Below is a small trained network, with its code and all its weights. Each question gives an input and a class and asks what happens when units are switched off, that is, made to give their printed mean instead of their output.

import numpy as np


def w(rows, s, z=0):
    codes = np.array(rows[::2]) - 128.0
    scale = np.full(codes.shape[1], s)
    scale[-1] = z or s
    return codes * scale


def norm(h):
    return h / np.sqrt((h * h).mean(-1, keepdims=True) + 1e-5)


def f(y):
    return np.maximum(y, 0)


def log_softmax(a):
    a = a - a.max(-1, keepdims=True)
    return a - np.log(np.exp(a).sum(-1, keepdims=True))


def net(x, mask):
    res = np.array(x, float).reshape(1, 2) / 4 @ E
    u = 0
    for l in range(4):
        y = f(norm(res) @ A[l][:, :-1].T + A[l][:, -1])
        res = res + np.where(mask[u : u + 5], y, B[l][:, -1]) @ B[l][:, :-1]
        u += 5
    return log_softmax(norm(res)[-1] @ U[:, :-1].T + U[:, -1])


A, B = {}, {}
E = w([
[202,113,183,183,217,2,141,155],'x0',
[68,85,156,6,137,37,100,81],'x1',
],0.0088)
A[0] = w([
[162,134,183,99,55,122,128,91,7],'0.n0',
[130,124,150,161,119,254,127,173,70],'0.n1',
[47,131,122,46,117,187,118,98,46],'0.n2',
[121,55,144,134,122,108,147,60,118],'0.n3',
[153,146,133,125,64,195,64,109,72],'0.n4',
],0.0093,0.0018)
B[0] = w([
[100,104,138,145,144,142,94,173,147],'0.n0',
[170,205,74,162,144,143,95,147,244],'0.n1',
[73,26,106,77,2,216,116,181,253],'0.n2',
[90,207,125,99,143,153,91,168,177],'0.n3',
[178,167,166,126,216,52,186,126,209],'0.n4',
],0.011,0.0075)
A[1] = w([
[140,149,90,177,88,221,174,130,13],'1.n0',
[108,114,157,91,127,136,136,99,87],'1.n1',
[99,75,142,42,111,101,120,45,147],'1.n2',
[52,6,161,124,62,111,165,10,64],'1.n3',
[165,158,41,107,116,92,132,84,5],'1.n4',
],0.011,0.0016)
B[1] = w([
[124,226,92,160,170,112,96,69,255],'1.n0',
[119,77,120,116,129,64,131,126,164],'1.n1',
[27,121,102,218,117,139,148,78,227],'1.n2',
[119,78,103,155,80,236,119,249,208],'1.n3',
[109,124,141,179,52,168,122,133,159],'1.n4',
],0.012,0.0069)
A[2] = w([
[221,245,61,123,113,202,135,86,167],'2.n0',
[253,106,197,82,130,96,135,198,1],'2.n1',
[142,172,176,130,129,190,173,209,83],'2.n2',
[128,201,41,30,75,131,122,107,96],'2.n3',
[147,64,191,67,113,195,138,108,73],'2.n4',
],0.011,0.00088)
B[2] = w([
[119,157,137,183,175,141,1,102,246],'2.n0',
[206,102,118,110,131,164,221,159,161],'2.n1',
[83,139,149,137,159,92,83,104,161],'2.n2',
[139,101,150,140,140,71,188,109,176],'2.n3',
[111,175,106,164,107,149,127,198,146],'2.n4',
],0.017,0.014)
A[3] = w([
[97,97,99,154,79,122,91,11,71],'3.n0',
[130,200,53,111,38,224,115,159,102],'3.n1',
[186,199,117,157,124,107,61,78,27],'3.n2',
[112,52,190,145,101,57,67,123,249],'3.n3',
[110,25,121,46,32,172,71,117,130],'3.n4',
],0.011,0.0018)
B[3] = w([
[216,116,147,120,149,140,165,186,193],'3.n0',
[64,93,121,58,100,90,156,111,208],'3.n1',
[177,156,112,226,122,150,74,166,254],'3.n2',
[130,174,108,71,89,132,140,73,192],'3.n3',
[130,190,65,150,120,223,149,249,221],'3.n4',
],0.012,0.0089)
U = w([
[204,86,186,93,171,120,235,133,160],'0',
[122,64,217,67,115,128,121,37,3],'1',
[29,105,118,79,79,193,166,168,156],'2',
[42,159,181,29,143,29,165,5,120],'3',
[139,174,164,181,179,135,53,74,224],'4',
],0.011,0.0034)

Each question gives the input, the list of numbers given to net, and the class t.
The units are the neurons (one row each of A and B). Each row of codes is followed by its name. A weight is (code - 128) times the scale printed after its matrix; where a second scale follows, it is the last column's (A, B and U).
mask holds one flag per neuron, layer by layer. A switched-off neuron (its flag False) gives its mean, the last column of its row in B, instead of its output. The means were averaged over made-up inputs and are rounded, as every weight is.
A unit's drop is (log p(t) with every unit on - log p(t) with that unit switched off) / (log p(t) with every unit on - log p(t) with every unit switched off).
The circuit of an input: a set's keep is (log p(t) with only the set's units on - log p(t) with every unit switched off) / (log p(t) with every unit on - log p(t) with every unit switched off). Starting from the 12 units with the biggest drops (on a tie, the unit counted first), units are removed one at a time, each time the one whose removal leaves the highest keep (on an exact tie, the one counted first), for as long as the keep stays at least 0.8.
circuit, biggest first: the units of the circuit, biggest drop first
top k neurons: the k neurons with the biggest drops, biggest first
top k neurons in layer l: the k neurons of layer l with the biggest drops, biggest first
drop when u is switched off: that unit's drop, to one decimal
input [8,4], class 0: circuit, biggest first -> (2.n0)
input [4,2], class 0: circuit, biggest first -> (1.n2 1.n0 2.n1)
input [2,6], class 2: top 2 neurons -> (0.n1 0.n4)
input [8,-4], class 0: top 4 neurons -> (1.n0 2.n0 0.n1 2.n1)
input [5,8], class 3: top 2 neurons -> (0.n2 2.n0)
input [5,3], class 3: top 2 neurons -> (0.n2 0.n1)
input [5,-2], class 0: top 3 neurons -> (1.n0 0.n1 1.n2)
input [3,6], class 3: top 2 neurons -> (0.n2 0.n3)
input [6,4], class 3: top 4 neurons -> (0.n2 0.n1 2.n0 0.n4)
input [5,2], class 0: top 3 neurons -> (1.n2 0.n2 1.n0)
input [5,4], class 3: top 4 neurons -> (0.n2 0.n1 2.n0 1.n0)
input [6,2], class 0: top 2 neurons in layer 1 -> (1.n2 1.n0)
input [6,-4], class 0: top 3 neurons -> (1.n0 0.n1 0.n2)
input [7,-5], class 0: top 4 neurons -> (1.n0 0.n1 2.n1 0.n2)
input [2,5], class 3: top 3 neurons in layer 3 -> (3.n4 3.n2 3.n3)
input [6,8], class 3: drop when 2.n0 is switched off -> 0.4
input [6,7], class 3: drop when 2.n0 is switched off -> 0.5
input [0,0], class 0: drop when 1.n1 is switched off -> 0.2
